Each row comes from the steps of one walk. Every step used is in the known rows, and no mark comes twice. Write the walk behind each row, first mark first.
Known rows:
netu > gora > lenu > guzu > supa: [   8   23  -14   73  -49   -9   15  -61   68 -146   93   41  134   23
  -59   75   64   14  -58   21  -50   34 -139    6  -73  180   67  -49
  -62   95 -144   -4  -28   -6 -114 -103  -23   44   65  114  -10    9
   34  -43   33 -186   40 -131  -68   32   -2   52  -74   -4   -2  -89
   -4   -8]
guzu > supa > kapov > kolod > lenu > netu: [ -59  -77  -13  -46  -20 -109   -2  -40  -27   -5  297  175  100   86
  -67  -13   39  -15  -59  -36  -79   94  -72  -31 -106  157 -120   47
   15   74 -110   10 -106  -29  -99  -68  -28  216    5   84   74 -105
  101  -22  -66 -190   82  -14  -23  220   30   54  -63  -11   45   64
  111    9]
kolod > lenu > netu > gora > filu > guzu > supa > razur > nasol: [ -28   74 -118  240   16  -38  192  -77   -3  -18  157  102  351  109
   38  131   60    9  -69   -5   39  183  -65   -2 -215  394  -98  -10
   33  -23 -222    4 -213  -60 -104  -31  100  149   -7  107  114   33
   89 -133   -5 -244  -97  -57 -135  245    2   61  -43  -34   78  -84
 -178   16]
kapov > kolod > supa > razur > kepa > nasol > kivim > guzu: [ -53  -61  -37   83   45 -202 -143   95  -41 -255   57  132  117  -74
  -54   20  -54  214  -41  -12  -95   -5  -68  -54 -115  -79  -25   12
 -291  100 -194   43  -83   45   46   19 -163   34 -126  107   55  -17
   26 -206 -129  176  -26  104   39  410   60  -12 -202  -16    0   83
 -213  -10]
kapov > kolod > supa > razur > nasol > kivim > guzu > gora > filu: [ -74  -22  -98  104   33 -219   26   82   39  -37   15  120  155  -37
  -20  -25  -64  144 -157   41  -17  -43 -113  -55 -159   27   95   49
 -103   25  -87  -57 -170   46  -83   23 -124  -29 -211   35   70   39
   72 -160 -115  275  -50  -35   28  397   99   51  -72  -61 -157   -9
 -174  -31]
razur > supa > kivim > nasol > kepa > filu > guzu: [ -28  -84  -49  185   66    8   58 -128  -81 -114  231  -21  -41  -18
 -110   65  -13  121 -139   -1 -120  -25  -87  -17  -37   47  -11    7
 -184  203 -212    0  -18  -54 -138   73   27   81  -50  -72  146   43
   53 -187 -150  127  -87  154  -19   26   24  -32  -16   21  -20  -33
 -190   76]
gora > lenu > netu > filu > guzu > supa > kivim > nasol > kepa > razur: [ -46  -52  -74  298  -14  -37   70 -124  -39 -128  255   16  154   22
 -134  116  129  136 -195  -90  -44  213 -135   -3 -111   59 -151   86
 -152  265 -354  -52  -44 -172 -298    8   -7  265   -4   46  135   14
  114 -130 -103   11  -30   78  -90  -23   -7  -17    6  -17  -36 -111
   86   24]
kapov > kepa > nasol > razur: [  11  -99   23   28  -14  -26 -109    8  -82 -113  -90  -17  -65  -73
  -52   -9  -26   71    4   49   19  110   24   58 -128  -47   -3   85
 -118  -49 -177   25  162   -3   -7   25   20  -21   49   92   54   51
    7 -155   19  -63   31   31   25  108  113    7    9   18  -54  -29
   55  -29]
kivim > nasol > supa > lenu > guzu: [  -8  -78  -12   21    5  -60 -106  -89   45 -203  226   12  237  -11
  -82  157   66   14 -151   23  -71  -13 -142   22 -107  420   -8  -63
 -182  176  -24   26  -57   40 -183  -44  -60  -11  -52 -112  -29  -14
  -20   20  -49 -151   45 -151  -79  -80   44  -18   14  -21   88  -91
   48    2]
gora > filu > netu > lenu > guzu > supa > kivim > nasol > kepa > razur: [ -50  -71 -127  182  -27  -11   -4 -130  -21 -251  165  -11  186 -115
 -172   82    0   99  -41  -37  -13  127 -189    1  -78   69  -21   45
 -222  240 -337  -88 -187   12 -359  -57  -31  150  -50   36  184   20
   66  -94  -84  140  -23  -86  -73  -51   42   52  -12  -29   14 -164
  113   -4]
filu > gora > lenu > guzu: [  65   31   58  101    3   86  -75  -33   51  -76   25   -4   58   18
   13  -38  186   53  -49    2  -36  -50  -83  -20   -9  168  120   16
  111  134  -44   24   15   19  -91  -45  -73   52    2  -19  -23  -17
    6  -28  128  -34   34  -13  -53   23   16  -74   57  -10   38 -109
  -13    8]
gora > lenu > netu > filu > guzu > supa > razur: [ -35   38  -80  247   -1  -86  157  -47   22  -91  285   40  240  113
   -5  149  146   53  -61  -77   44  128  -18  -32 -182  184 -102   54
   52  120 -270   54  -48  -82  -67   -1   63  176   26   64  106  -12
  107  -77  -70 -144   18  -15 -131   87  -77  -28   -7  -18   -8  -74
  -16  -11]
kapov > supa > razur > kepa > nasol > kivim > guzu > gora > lenu: [ -23  -30   13  200   62 -109  -78   68    8 -222  -28   -6   72  -10
  -48   22  -61  192 -124  -23  -77  -30  -79  -61 -183    3  -38   65
 -114  105 -254   35   43  -30  -29  -33 -124   80  -52  216  -77   65
   74 -257 -101   82   28  108   -3  342   95   39 -122  -33 -156  -35
 -279  -45]
kolod > netu > gora > lenu > guzu > supa > kivim > nasol: [ -33  -77  -26  124   35  -15  -11 -112   49 -182  232   59  146   -2
 -103  -15   22   30 -143 -101  -93   50 -189  -29  -16  336 -173  -16
 -168  229 -182    1 -152 -134 -242  -45  -82  197    9   78   -7    6
   35  -14   20 -191   44  -56  -90   70   74   52  -64  -11   12 -140
  108   15]
guzu > supa > kapov > kolod > lenu: [ -42  -62  -12  -82    2  -83  -33  -22   -6  -20  187  142   87   84
  -90  -18   35    6  -50  -16  -60   35  -95  -40  -57  137  -31   22
    0   62  -91  -36  -49   48  -41  -13  -10  191   15   56    9  -56
  115  -66  -77 -106   50  -52   26  173   49   62  -67  -12  -41   71
  -20  -17]
gora > lenu > netu > filu > guzu > supa > kivim > nasol: [ -46  -26  -43  206   34  -74  105 -100   15  -28  329   33  142   77
 -122   78  157   70 -203 -130  -70  143 -148  -36 -147  251 -157   42
  -42  213 -211    6 -128 -179 -249   47   65  279   -2   27  148   11
   95  -62  -68  -26  -20   13 -131  -30  -13  -78    5    0   -9 -116
   37   37]
kivim > guzu > gora > lenu > netu: [  18  -62   87  160   -6   -3   -6  -37   58   19   68   38  112   31
   47   36   16  -19 -141   15  -67  -11  -45  -24 -114  -29  -22   54
   61   82 -122   25   40 -120 -114 -113   -1   98  -76   72  -28  -42
   11   66   12  -26   31   55  -46  134  -13  -10  -24  -26    6  -39
   95  -12]
gora > lenu > guzu > supa > kivim: [ -46  -52  -20  104  -34  -28   35  -40  -16  -87  138   -3   51    2
 -170   20   98   80  -92  -32  -78   80 -127  -25   19  231   46  -35
  -61  193  -72   48  -67   -3 -145   14  -87  108  -11   29   93  -12
   66  -72    6  -65   11 -130  -75  -39   29    0  -38   -7  -26  -94
   78   -9]
kivim > nasol > kapov > netu > lenu > guzu: [   8  -32    3  -67  -74 -124 -160 -110   50 -103   75   52  -53 -110
   10   95    4  -26  -92  -57  -46   14 -128  -13 -196  204   -9   81
 -186  132 -292  -24  -42   28 -199   -8  -67  136  -28  -77   24   29
  -16   -6   51   -3  -51  -61  -73  147   67   25   65  -31  127 -154
  -56    4]
razur > kepa > lenu > netu > filu > guzu > supa > kivim > nasol > kapov: [ -59   18 -128  154  -29 -216   65 -193  -31  -65  207   68   81   15
 -132   92   47   57 -198 -135 -105   95 -155  -68 -184  210 -119  138
 -197  179 -343   62 -255  -88 -244   36   -2  277   37  118  227   21
   84 -181  -85 -141  -28   29  -81   80   58   12  -55    2    0  -92
    3   38]
kepa > razur > nasol > kapov: [   4   83  -20  114  -66  -28  -27  -51  -18  -39 -192   28  -90  -14
   34   47  -58  -47 -163  -37   39  212   11   49  -17   41    4   77
  -83  -10 -124  -21   28  124  -76   89  -26   15  -11    3   29   22
   28 -145   58   11  -67   71   13   22  106   82   60  -59  -89  -63
  -64   17]
gora > lenu > netu > filu > guzu > supa: [ -23   39  -40  178  -27  -86  126  -64    9  -40  267   39  166  112
  -50  115  169   26 -107  -79   16  130  -51  -15 -206   96  -46   46
   86  125 -240  -14  -59  -84 -138  -61   82  168   44  127  120  -15
   84  -25  -21 -110    8   -1 -124   -1  -70  -73  -35    1   17  -56
  -36   14]
filu > netu > gora > lenu > guzu: [  15   38    9   95   38   69   36  -48   83 -169  122   40   84   20
   28   43   70   -1   11  -35   -5   23 -125  -35  -38   92   68  -47
    8  118 -129   18  -63  -12 -100 -111    7   59   11   84   62  -44
   10   43   67 -105   49  -52  -77  -30    2   -8   33    9  122 -157
  113  -15]
filu > netu > gora > lenu > guzu > supa > kivim > nasol: [ -26  -43  -33  152   65   24   12 -107   73 -204  261   53  101    6
 -115   58   53   58 -128  -96  -86   69 -245  -32   -4  261  -64  -46
 -136  237 -196   26 -149  -79 -234  -29    5  156   23   67  102    8
   47  -34  -29  -99   88  -90 -113  -53   56    6   -3   -5   -5 -175
  144   14]
supa > kapov > kolod > lenu > netu > gora > filu: [ -44    8  -25  -95   37  -20  133  -39   33   27  122  158  208   57
   42 -104   -9   -3   15  -11  -74  -31  -94  -58 -135  145  -37   15
   17  -64  -10  -21 -128 -139 -177  -67   73  266  -28   60  109  -80
   86   -1  -13  -22   21  -40   17  273   25  118    5   19  153  -81
  190    2]
kolod > netu > lenu > gora > filu: [   8  -14  -41    7    6    2  109  -70   81  -54   60   -3  196  -36
   79 -146  -35   11   90   -2   50 -123  -10   -6  -96  102  -50   36
  127  -42  -75  -19 -166  -34 -171 -120  -15   80  -39  116 -107  -35
   27   47   74  -28   39  -71  -13   36  -26   24   35   -4  167 -125
   78   13]
guzu > gora > lenu > netu > filu: [ -35    6  -11   65  -10  -20  161  -19   96   79  124   13  108   82
   61  -48   75  -21 -103  -24   -8  -41  -13  -15 -160  -23  -85  126
  148   32  -27   -6  -81 -143 -140 -140   65  158  -12  128   28   -9
   78   -6   -5  -18   27  -19  -63  -11  -54   13   35   14  -25 -114
  173  -29]
kivim > supa > kapov > kolod > lenu > guzu > netu > filu > gora: [  33  -35  -81  -27   -9  -22 -105  -33   71    4  128  190   23   42
  -22  -33  255  -32  -26    2  -86 -151 -179  -34 -198  164    0   61
   63  178 -197  -76 -117   13 -142  -68    7  338  -42   -2   36  -82
   93  -73  -63   -5  123  -25  -90  459   70   10   36  -27  185 -132
   17   11]
netu > lenu > guzu > supa > kivim > nasol > kapov: [ -20  -48  -96   20 -101 -164  -87 -126   40  -66  153   13   75 -100
 -182   69   37   -7 -128  -56  -94   79 -159  -33  -97  301  -17   42
 -292  164 -258   27 -130   12 -290   43  -98  163  -39  -46   59   21
   32 -113  -16 -121  -51 -145  -69   40   62   59   18  -47   -2 -140
   53   37]
gora > lenu > guzu > supa: [ -10    0   22   71  -45  -22  -31  -31   11 -124  130   19   77   27
 -105   87   97   33  -92    1  -32   92  -97    8  -68  175   49  -18
    2  142 -111   -2  -22   61 -105  -53  -56   32   46   72   13  -12
   38  -34   29  -99   17 -104  -75  -21   -4  -10  -56  -15  -32  -42
  -52  -14]
gora > filu > netu > lenu > guzu > supa > razur > kepa > nasol > kivim: [ -82   23 -121  144   17 -149    0   -9  -27 -306  180   -1  274  -71
 -109   88  -19  144    0  -85   42  142  -89  -12 -217   83   -8   73
 -148  118 -283   51 -268  125 -202 -110  -48  114    7  229  166  -11
   55 -211  -86   97  -51  -89  -96  148   43   16 -169   -3   16 -132
 -101  -46]
kivim > guzu > gora > lenu: [  36  -47   89  127   15   23  -35  -22   77    0  -32    5   99   27
   21   32   13    2 -133   33  -46  -67  -65  -34  -67  -45   69   29
   43   67 -102  -23   96  -41  -60  -57   11   73  -63   47  -90    7
   24   20   -3   51    2   24    7   87    5    0  -30  -22  -84  -31
  -36  -35]
kolod > kapov > netu > lenu: [ -34  -39   36  -27   -9 -122  -28  -57   -7  -20   13   76  -12  -22
   98   27  -10  -38   29  -34  -10  -35  -32  -27  -89  -32  -51   38
   32    6 -143    9  -19  -54  -26  -82   61  210   -9   47    9   32
   10   36   24    9  -74    8  -10  195   11  -18  -15  -19   71  -67
  -21  -43]
netu > filu > guzu > gora: [  43    2  -86  112  -27  -67  118  -25   40   83   43   -3  172   43
    6   18   65  -26  -36   -4   72 -105  -42  -37 -107    2  109  110
   22   69 -192  -49   -3  -19  -45 -101   74   86  -51   63   90   35
   65  -72  -31  -14  -39  -52  -35  115  -27  -13   -7   30  -49  -52
  -93  -36]
kolod > kapov > supa > razur > nasol > kivim > guzu > netu: [ -55   -9  -71  174   16 -209 -115   55  -93  -63    2   92  -15  -50
  -15  164  -10   77 -155  -24    9  148  -90  -48 -194   60  -98   27
 -116   62 -223   20  -35  -47   15   58 -109   91  -68   73  -76   26
   13 -164  -88  -33  -21  133  -57  592  143   80  -37 -127  -99  -24
 -225    5]
lenu > netu > filu > guzu > supa: [  -1   16 -121  137  -64 -133  100  -57  -33   -1  247   50  175   58
  -60  120  111    2  -45  -57   47   92  -30    1 -187   61  -42   75
  -11  116 -264   -3  -86  -68 -101  -90   65   98   21  103  164   -8
   53  -43  -55 -166   25  -21 -123  108  -55  -40  -69    6   28   -5
  -54   27]
kivim > supa > razur > kepa > lenu > guzu > gora: [  -1  -16  -54  165   -5  -58  -30  -69   81 -134  -41   62   10   -3
    1   38  -56  -42   17   92 -123 -160 -116  -18  -40  183    1   22
  -52  105 -179   77 -164  113  -18  -82  -88   59  -45   98   35    7
   42 -139  -85  -78   -4  -71  -38  230   76   42  -60   -1   36  -74
  -84  -76]
kivim > guzu > supa > lenu > netu: [  -3 -105  -26  145  -36  -92  -28  -71   -2  -89  177   48  239   42
  -52  160   27    9  -96    0  -72   85  -97  -14 -144  163  -68  -32
 -105   92 -175   40  -64  -77  -51  -97   33   58  -50   53   16  -45
  -10   78  -65 -208   83  -33  -88  168  -30  -25 -110  -36   50   48
   58   13]
kivim > nasol > kepa > filu > gora > lenu > netu: [  19  -53   75  154   91  110  -47 -120   29 -105  233    0   18   20
   31  -30  111  114 -194   -6  -88   20  -21    3 -154  -34 -171  145
   49   85 -138  -17   13 -153 -251  -71   23  100   51  -11  -48   21
   15  -58  -18  135   38  178  -33    3    0  -94   56    6  -22  -84
   11   72]
kivim > supa > kapov > netu > filu > gora > lenu > guzu: [  50   11  -36   44   76   17 -113  -63   87  -85  129  109 -101   53
   33   13  192   84  -61 -107  -60 -147 -137  -20 -127  121   18   31
  117  232 -198    5    2  -51 -209   10  112  330  -10  -35   33    8
   77  -10  -40   49  129  -56  -97  263  111 -108   72  -33  101 -257
  -28  -25]
kivim > guzu > supa > razur > kepa > lenu: [ -16  -22  -45  170   -5  -84  -79  -86  -10 -209   -7   56  127    6
  -23  158  -76   62  -25   48  -70    5  -72  -33  -71   87  -36   14
 -117   85 -217   70  -82   55   96   29  -38   57   25  100  -27   13
   36 -121 -117 -116    8   32   -2  172   45   74 -177  -32  -69   87
 -184  -45]
kapov > kepa > filu > guzu: [  65  -47  -16  105   24  -68  118  -40  -72  -88   31    0  -69  -38
  -26    1  -10   10   13   34  -15   29   11  -23 -116   20   58   82
  -16  -25 -265   -5   62   38  -25   38   68    2  -12   15  138   32
   36 -108  -53   49  -51   45    6  103   41  -74    9   64   -5    6
 -197   24]
gora > filu > netu > lenu > guzu > supa > razur > nasol > kapov: [ -56  104 -184  109  -36 -151   42  -77   47 -167  153   45  153  -22
  -61  167    5  -19  -67  -87  108  190  -66  -11 -205  263   57   76
  -98   69 -295    8 -215  158 -203   21   27   61  -20   61  164   22
   69 -131    6 -104  -60 -182 -118   99   65   79   18  -87  -28 -190
  -82  -10]
razur > kepa > lenu > gora > filu > guzu: [  40   55   -2  136   28    9  119 -114    1  -99  -41    9  144    7
   20  -35  -10  103   22   47  -22 -115 -125  -31  -59  169  168   19
   99   -3 -122   33 -146   80  -77  -50   -1   40   25  151   51  -14
   45 -106   44   41  -18  -39   15   51   12  -30  -39   49  134  -66
 -133   -6]
kepa > nasol > kapov > netu > gora: [   4  -30   21  -34  -44  -45  -48  -80  -22 -131  -90   53  -57  -15
   53   49  -66   36  -77  -88   25   16   -5    5 -151    3   16   77
 -195  -23 -277    8  110  -40  -55  -44   54  128   69   85   86   87
   -2  -90    5  -61   83  -18  -20  242   88   56  -68    3   47 -138
    1   10]
filu > guzu > netu > gora > lenu: [  17    3   59  211   -2   29   88  -90   54 -113   23   49   76   58
   39   88   97  -27  -76  -31   -9   27 -109  -28 -103  111   91  -43
   16   15 -237  -53   32  -31  -31  -48   46  159   45   98   28  -20
   20   37   41   25   15   35  -66  120  -29    3  -23    6  111 -121
   48   14]
nasol > kepa > lenu > guzu: [ -19  -64  -15    7  -98   -3  -96  -88  -49 -104   66  -22   20  -37
 -110   93   60   50   11  103  -17   52  -80  -42  -73   61  127   26
 -121  109 -115  -28  -57   46  -63  -95 -165    5   -6    2   19  -30
   -5  -35    6 -139  -64  -62   -6   21   57   10  -40    6   97  -24
  -16  -29]
netu > lenu > gora > filu > guzu > supa > kivim > nasol > kapov: [  23   -9  -98  128  -28 -128   90 -168   62  -35  135   -5  216  -64
 -125    7   28   91 -124  -68  -30  -33 -179  -36 -117  314   74   36
 -134   64 -336   21 -109  -17 -358   56    4  171  -30   12   46   46
   78 -145  -26  -23   17 -159  -41   68   15    5   71  -36   22 -204
   21   72]

Which walk is each row?
[  27  -88 -136  166  -13  -28    0  -39    2  -23   21   86  133  -37
   14  -15  183  144  -31  -40  -37 -196  -79  -77  -98  -26   -6   23
  -48  133 -190   -5 -141 -124  -44   -2   49  204 -128    7   68   18
   30  -37  -83   84  129    3  -77  304   -3  -42  -37  -50   82 -118
   95   53] -> kolod > supa > kivim > guzu > netu > filu > gora
[  -6 -151   28  -54  -60  -70 -116  -52  -20 -138  212  129  242   45
 -108   14   44  -13 -133   47  -28  -42  -66   -7 -156  295  105   81
 -127  178 -127   12   48  122 -176 -161  -89  189  -70   49   72  -66
  100 -146  -64 -178   61 -154  -13  231  138   73 -114   11   61  -55
   20  -40] -> kepa > nasol > supa > kapov > kolod > lenu > guzu > gora
[  -6   40  -50  176   68    7  107 -105   41 -312  183   73  103   15
   -8   45  -27   48  -50  -35  -70   -2 -122    5 -119    2  -26   53
  -37  147 -258   36 -142   63 -134 -171  100   43  103  266  126   -4
   59 -121  -28   18   57  -17  -80    6  -11   30 -140   57   -4  -86
 -100   -9] -> razur > kepa > filu > netu > gora > lenu > guzu > supa
[ -51  -37  -59  235  -65  -65  227 -193  -47  -81   86   26  214   57
  -92   12   17   45  -39   -5  -56   65 -142  -67 -113  299   77  -33
  -48   28 -228   37 -197  -95 -185  -51   40  194   13  108  282   15
   64  -62  -58  -79   34  -81  -71   84   48   19  -87   32   83 -122
  134   25] -> kepa > lenu > netu > gora > filu > guzu > supa > kivim
[  14  -39 -111  166  -43  -73  192 -117   32  -40  115  -24  231  -29
 -113  -47   46   94   29    5   -5  -74 -138  -25  -55  258  148  -25
    1   58 -209   24 -136   -4 -210  -20   13  127  -54   71   83   13
   96  -98  -18    2   16 -188  -52   20  -24  -18    1    7   90 -136
   20   31] -> netu > lenu > gora > filu > guzu > supa > kivim
[ -20 -110  -91   96  -60  -63   70 -129   45 -117   69   14  227 -123
  -50   31   15   98  -41   63  -34 -185  -84   16 -163  134  100  -33
  -61   78 -108   45  -71  -59 -249  -24  -42  117 -106    6  -41  -39
   37   -4 -100   94  150 -141  -64   78   17   95   -5  -48  207 -202
  247   46] -> nasol > supa > kivim > guzu > netu > lenu > gora > filu
[ -44  -36  -93  126   16 -116  -77   45  -51 -134   -3   26  161  -77
  -12  142   10  152  -96  -51   22   72  -29  -15 -253 -147 -114  127
 -228   87 -221   34  -61  -51   -7   -4  -28  197  -19  139  -16  -17
   21 -208 -158  165  -35  124  -56  415   41   84 -189  -19   13  -45
 -104  -31] -> supa > razur > kepa > nasol > kivim > guzu > netu > filu
[  19   58  -75  118   26 -123  120 -117   43 -147  100   41  216   40
  -21   83   11   30 -101  -94  -68  -20 -195  -86 -279  413   -4  -29
 -169  -17 -356  -47  -77 -144 -248  -17   91  106  -21   35  152   73
   21  -36    4 -126   73  -46  -78  279   11   15   94  -27   96 -189
  -43   74] -> kivim > nasol > kapov > supa > lenu > netu > gora > filu > guzu
[ -37 -135   56  179  -22   22  -47 -122    0 -260   38   40  140   -3
  -82  129   49   80 -194  -13  -70   23  -67    9 -156  127   22  -69
 -209  126 -165   34  116 -110 -149   -6   12  225  -16   66   19    3
   19  -47 -102   16  126    5  -71   92   89   59 -143  -26  105 -180
  180   34] -> kepa > nasol > supa > kivim > guzu > netu > gora > lenu
[ -59  -81  -74  131  -19  -96  101  -71   54   -6  206   24  212   12
  -41   35   80   72 -178  -15  -62 -112  -25  -23 -172   15  -40   66
  -19  210  -60   79  -16 -213 -256  -61   -6  179 -123   31   55  -11
   85  -17 -127  -55  104  -43  -84  -22   16   47   -1  -30    5 -154
  257   -8] -> nasol > supa > kivim > guzu > gora > lenu > netu > filu
[  11  -46 -132  166  -39 -143  202  -35   40  -30  175    8  205  106
  -12   23   89  -14  -10  -20   -8 -110 -119  -83 -245  269   10   60
   16   86 -272  -40 -108 -103  -44 -176   61   88  -93  129  153   35
   90  -44  -40 -193   83  -78 -111  218  -37  -33   43   16   49  -75
  -50   -9] -> kapov > supa > lenu > netu > filu > guzu > gora
[ -67   12  -99  108    6  -98   44  -41   75  -70  -19   55   74  -17
  -84   92   64   11 -173   15  -78   82 -257   24 -247  279   60 -101
 -110    2  -61  -78 -286   22 -260  -71   -9  104  -67   87   38   -5
   -7  -40  -54  116  -31 -122 -124  291  106   27  -27  -35  146 -242
    8    3] -> razur > nasol > kivim > supa > lenu > guzu > netu > gora > filu
[  -9  -18 -157   97  -54  -72  -17  -98   61 -141  158   49  177   40
  -28  131  225    6 -188    5   38  -39 -120   49 -234  390   90   61
  -25  179  -33  -27 -168   55 -126 -113   -5   63  -30    2   28    2
   31  -60    2 -156   94 -148 -164   68   73   17    0  -44  103 -171
   38   17] -> razur > nasol > supa > lenu > guzu > netu > filu > gora
[  -6   58 -142  188   26  -28   -8  -41   66 -146  212   59  167   91
   15   32  175   43 -125  -96   90   93  -47    4 -138  331 -121  128
   86  221 -168   -5 -170   -5  -84  -31  -47  136   17   82  -35   33
   93 -136   73 -254   20  -35 -143  159   78   10  -17  -64  -85 -120
 -164  -17] -> kolod > netu > filu > gora > lenu > guzu > supa > razur > nasol
[ -33 -130  -19  312   33  -37    6 -180  -27 -160   48   11   60 -111
  -24    6  -21   39 -101    3 -114   12 -122    4 -171   92  -93  115
 -196  126 -342   23  -61   24 -154   28   76  197  -16   57  132    4
   38 -177  -37  363 -123  168  -49  132   44   35  -11   48   71  -99
   -2    2] -> supa > kivim > nasol > razur > kepa > filu > guzu > netu > lenu
[ -76  -28 -141  150   54  -81  -43 -112    3 -205  167   22  188 -130
 -137   21  -23  117  -31  -59  -65   18 -216   17 -124  117  -42   60
 -182  234 -246   28 -242   14 -305  -30   38   94    0  137  205   21
   49 -135   -3  149  -24  -71  -87   -2   58   65  -20   -1   -2 -155
  107  -42] -> gora > filu > netu > lenu > guzu > supa > kivim > nasol > razur > kepa
[  -6   46 -127  234   -6  -81  196  -78   -7 -115  149   60  330   39
   17  113  -13   39   22  -35   46   36  -44  -14 -137  209    3   -4
  -66   -7 -295   49  -75  -91 -105  -45   80   68   26   83  185   23
   48  -68  -67 -127   57  -90  -96  273  -43   63  -70   -9   29  -84
   32   15] -> lenu > netu > gora > filu > guzu > supa > razur
[ -62   26 -117  190   11 -172   65   61   72   -9  139   28   56   36
    5   53   36  110 -194  -15  -16   82  -82  -52 -312  101 -124  110
   22  112 -155    3 -113 -158 -119  -12  -92   97 -123  114  -52   41
  108 -184  -95  -42    4   79 -103  290   97   62   56  -81 -123 -102
 -170  -19] -> kapov > supa > razur > nasol > kivim > guzu > gora > lenu > netu > filu
[   2 -119  -55  243  -47   66 -117  -96  -66  -92  -73    3   71  -28
    4   34  126  149 -120   15  -30  -92  -69   38 -189  -35   41   71
 -104  203 -239   50   76  -88   -6    4   82  185  -18   53  106   30
   36 -226  -58   72  152  194  -89  306   87   63  -56  -43   -2 -121
   83   34] -> kepa > nasol > razur > supa > kivim > guzu > netu > filu > gora
[  59  -48 -114   47    6 -155   -3  -37  -76 -136  185   63   54   44
 -174  120   48   47  -61 -106   66  148  -38  -19 -180  108   47  104
 -154   44 -374  -25   64  -14 -111   41  178  274   46  132  161   33
  108 -172 -123 -207    7 -111  -21  252  111  -60 -124   19  -72  -50
 -150   -5] -> netu > filu > guzu > supa > kapov > kepa > nasol
[ -53  -26 -100  171  -11 -153  -91   56  -44 -115    7   46  -87  -55
  -51  143  -22   99 -131   -6    6  144  -87  -22 -215  113  -59   10
 -120   78 -203  -29  -62    0   38   92 -158   -8  -77   34  -69   23
   21 -148 -109   41   38  114  -86  416  144   91  -23 -105  -55  -15
 -232   22] -> kapov > supa > razur > nasol > kivim > guzu > netu
[  22  -56   32  246  110  110  -87 -118    1 -162   24  -17   58  -87
  -12 -130   79  188 -153   10 -163  -77 -144    8  -37  149  -58  128
  -75  238 -113  111   -4  -26 -222   33   -6   97   13   -3   55   28
   37 -248   66  267  -19  134  -26   43  100  -10   62   40  -61 -149
    9   -7] -> supa > kivim > nasol > razur > kepa > filu > gora > lenu > guzu
